[[121 146 131]
 [106 134 104]
 [130 138 139]
 [118 141 106]
 [113 126 141]
 [123 127 122]]
->
[[121 106 130 118 113 123]
 [146 134 138 141 126 127]
 [131 104 139 106 141 122]]

[[128 129 129 128 127 130]
 [128 129 128 128 127 129]
 [128 129 129 128 127 130]
 [152 115 157 143 129 121]]
->
[[128 128 128 152]
 [129 129 129 115]
 [129 128 129 157]
 [128 128 128 143]
 [127 127 127 129]
 [130 129 130 121]]

[[130 143 133 138 123 130 129 124 124 126 110]
 [141 131 134 132 119 117 118 118 109 105 127]]
->
[[130 141]
 [143 131]
 [133 134]
 [138 132]
 [123 119]
 [130 117]
 [129 118]
 [124 118]
 [124 109]
 [126 105]
 [110 127]]

[[113 122 109]
 [137 119 136]
 [121 130 132]
 [126 127 114]
 [110 120 106]
 [138 117 138]
 [119 132 133]
 [129 130 131]
 [137 130 119]
 [135 128 124]
 [122 130 132]
 [132 116 131]]
->
[[113 137 121 126 110 138 119 129 137 135 122 132]
 [122 119 130 127 120 117 132 130 130 128 130 116]
 [109 136 132 114 106 138 133 131 119 124 132 131]]

[[124 130 122 124 130 120 124 128 134 124 143 112 118 120]
 [123 147 119 130 126 133 125 126 128  99 137 112 122 102]
 [117 118 136 112 121 107 140 129 143 127 137 113 110 111]
 [126 116 140 129 145 122 118 128 127 121 147 118 122 111]
 [127 112 126 118 129 106 121 123 146 134 144 118 117 109]
 [120 135 124 131 151 128 112 136 122 121 136 119 118 102]]
->
[[124 123 117 126 127 120]
 [130 147 118 116 112 135]
 [122 119 136 140 126 124]
 [124 130 112 129 118 131]
 [130 126 121 145 129 151]
 [120 133 107 122 106 128]
 [124 125 140 118 121 112]
 [128 126 129 128 123 136]
 [134 128 143 127 146 122]
 [124  99 127 121 134 121]
 [143 137 137 147 144 136]
 [112 112 113 118 118 119]
 [118 122 110 122 117 118]
 [120 102 111 111 109 102]]

[[126 133 126 127]
 [129 128 127 129]
 [137 102 128 129]
 [137 116 128 129]
 [153 126 130 129]
 [128 134 126 130]
 [124 127 124 127]
 [129 129 127 124]
 [125 129 127 130]]
->
[[126 129 137 137 153 128 124 129 125]
 [133 128 102 116 126 134 127 129 129]
 [126 127 128 128 130 126 124 127 127]
 [127 129 129 129 129 130 127 124 130]]

[[128 126 153 118 138]
 [131 130 134 130 122]
 [130 132 129 133 136]
 [112 138 136 130 128]
 [146 121 140 138 117]
 [133 137 128 128 133]]
->
[[128 131 130 112 146 133]
 [126 130 132 138 121 137]
 [153 134 129 136 140 128]
 [118 130 133 130 138 128]
 [138 122 136 128 117 133]]

[[157 143 109 147 123 121]
 [126 128 135 134 123 123]]
->
[[157 126]
 [143 128]
 [109 135]
 [147 134]
 [123 123]
 [121 123]]
---
[[135 122 127]
 [120 139 119]
 [119 125 120]
 [127 126 128]
 [119 152 144]
 [136 122 131]
 [121 153 136]
 [122 124 121]
 [118 149 139]]
->
[[120 139 119]
 [119 125 120]
 [122 124 121]
 [135 122 127]
 [127 126 128]
 [136 122 131]
 [121 153 136]
 [118 149 139]
 [119 152 144]]

[[134 132 119 121 148 146 131 116]
 [116 130 142 123 145 120 111 122]
 [125 118 122 110 122 126 144 119]
 [155 131 129 112 137 136 112 142]
 [111 128 106 120 144 127 103 142]
 [129 127 116 126 106 112 126 131]
 [124 130 126 118 109 138 118 122]
 [145 123 128 116 133 137 129 150]
 [134 135 143 123 125 130 108 130]]
->
[[111 128 106 120 144 127 103 142]
 [129 127 116 126 106 112 126 131]
 [134 132 119 121 148 146 131 116]
 [125 118 122 110 122 126 144 119]
 [124 130 126 118 109 138 118 122]
 [145 123 128 116 133 137 129 150]
 [155 131 129 112 137 136 112 142]
 [116 130 142 123 145 120 111 122]
 [134 135 143 123 125 130 108 130]]

[[130 125 133 122 128 125 130 122 122 126 123 126 122 131 126]
 [129 124 120 134 128 124 129 134 135 130 131 128 133 123 124]
 [120 129 149 124 126 129 119 124 125 132 124 117 123 144 119]
 [118 121 137 135 120 121 118 135 136 123 131 118 135 133 119]
 [124 133 130 116 126 134 123 116 115 130 120 123 116 130 126]
 [113 132 116 138 115 132 114 139 138 132 137 116 139 118 120]]
->
[[113 132 116 138 115 132 114 139 138 132 137 116 139 118 120]
 [129 124 120 134 128 124 129 134 135 130 131 128 133 123 124]
 [124 133 130 116 126 134 123 116 115 130 120 123 116 130 126]
 [130 125 133 122 128 125 130 122 122 126 123 126 122 131 126]
 [118 121 137 135 120 121 118 135 136 123 131 118 135 133 119]
 [120 129 149 124 126 129 119 124 125 132 124 117 123 144 119]]

[[115 103 132 138 120 134 143 122]
 [129 126 121 111 127 140 142 116]
 [119 127 120 140 140 128 129 127]
 [115 127 142 131 146 133 132 141]]
->
[[119 127 120 140 140 128 129 127]
 [129 126 121 111 127 140 142 116]
 [115 103 132 138 120 134 143 122]
 [115 127 142 131 146 133 132 141]]

[[121 148 124 139 140 105 138 120 147 135 123 150 124 141 101 139]
 [119 141 125 140 144 113 134 118 141 134 125 150 127 138 111 141]
 [129 136 118 124 102 127 133 145 100 130 131 143 105  98 120 126]]
->
[[129 136 118 124 102 127 133 145 100 130 131 143 105  98 120 126]
 [121 148 124 139 140 105 138 120 147 135 123 150 124 141 101 139]
 [119 141 125 140 144 113 134 118 141 134 125 150 127 138 111 141]]

[[107 111 151 115 122 129 147]
 [147 156 111 125 131 121 110]
 [146 157 110 126 130 122 111]]
->
[[146 157 110 126 130 122 111]
 [147 156 111 125 131 121 110]
 [107 111 151 115 122 129 147]]

[[136 131 120 112 118 137 132 124 120]
 [134 142 116 131 113 122 142 107 156]
 [136 140 118 129 111 125 138 106 151]]
->
[[134 142 116 131 113 122 142 107 156]
 [136 140 118 129 111 125 138 106 151]
 [136 131 120 112 118 137 132 124 120]]
---
[[116 154 118 114 116 132]
 [128 129 129 126 128 129]]
->
[[128 129 129 126 128 129]
 [116 154 118 114 116 132]]

[[114 133 135 127 121 141 126 142 111 139 132 125 139]
 [139 115 120 112 128 132 148 118 133 123 126 133 120]
 [132 118 128 107 124 137 116 133 116 138 125 120 115]
 [122 131 124 139 125 126 123 103 133 131 124 120 111]
 [126 130 138 131 147 114 140 125 144 120 139 131 127]
 [125 128 124 135 127 108 129 114 127 106 139 125 125]]
->
[[139 115 120 112 128 132 148 118 133 123 126 133 120]
 [132 118 128 107 124 137 116 133 116 138 125 120 115]
 [125 128 124 135 127 108 129 114 127 106 139 125 125]
 [126 130 138 131 147 114 140 125 144 120 139 131 127]
 [122 131 124 139 125 126 123 103 133 131 124 120 111]
 [114 133 135 127 121 141 126 142 111 139 132 125 139]]

[[124 133 131 102 129 132 117 142 121 126 114]
 [124 113 146 122 129 122 121 147 129 148 125]
 [124 129 141 115 133 128 111 144 127 130 111]
 [131 146 110 128 129 136 130 111 126 104 125]]
->
[[124 113 146 122 129 122 121 147 129 148 125]
 [124 129 141 115 133 128 111 144 127 130 111]
 [124 133 131 102 129 132 117 142 121 126 114]
 [131 146 110 128 129 136 130 111 126 104 125]]

[[152 133 118 139 144]
 [121 123 129 129 127]]
->
[[121 123 129 129 127]
 [152 133 118 139 144]]

[[136 100 130 122]
 [141 106 121 133]
 [122 143 150 113]
 [130 141 101 124]
 [153 115 130 134]
 [125 120 117 154]
 [153 139 155 113]
 [115 142 109 150]
 [145 130 134 121]
 [ 99 134 137 106]
 [146 133 140 110]]
->
[[136 100 130 122]
 [141 106 121 133]
 [153 115 130 134]
 [125 120 117 154]
 [145 130 134 121]
 [146 133 140 110]
 [ 99 134 137 106]
 [153 139 155 113]
 [130 141 101 124]
 [115 142 109 150]
 [122 143 150 113]]

[[146 108 124 144 139 124]
 [117 153 123 116 112 142]
 [122 120 147 126 129 134]
 [140 121 120 138 131 128]
 [136 119 120 133 139 109]
 [126 139 130 128 112 156]
 [115 117 151 121 134 122]]
->
[[146 108 124 144 139 124]
 [115 117 151 121 134 122]
 [136 119 120 133 139 109]
 [122 120 147 126 129 134]
 [140 121 120 138 131 128]
 [126 139 130 128 112 156]
 [117 153 123 116 112 142]]

[[132 135 119 126 133 132 131 131 123 122 137]
 [119 124 130 120 123 143 123 118 140 149 129]
 [145 142 126 112 142 144 124 121 143 131 138]]
->
[[119 124 130 120 123 143 123 118 140 149 129]
 [132 135 119 126 133 132 131 131 123 122 137]
 [145 142 126 112 142 144 124 121 143 131 138]]
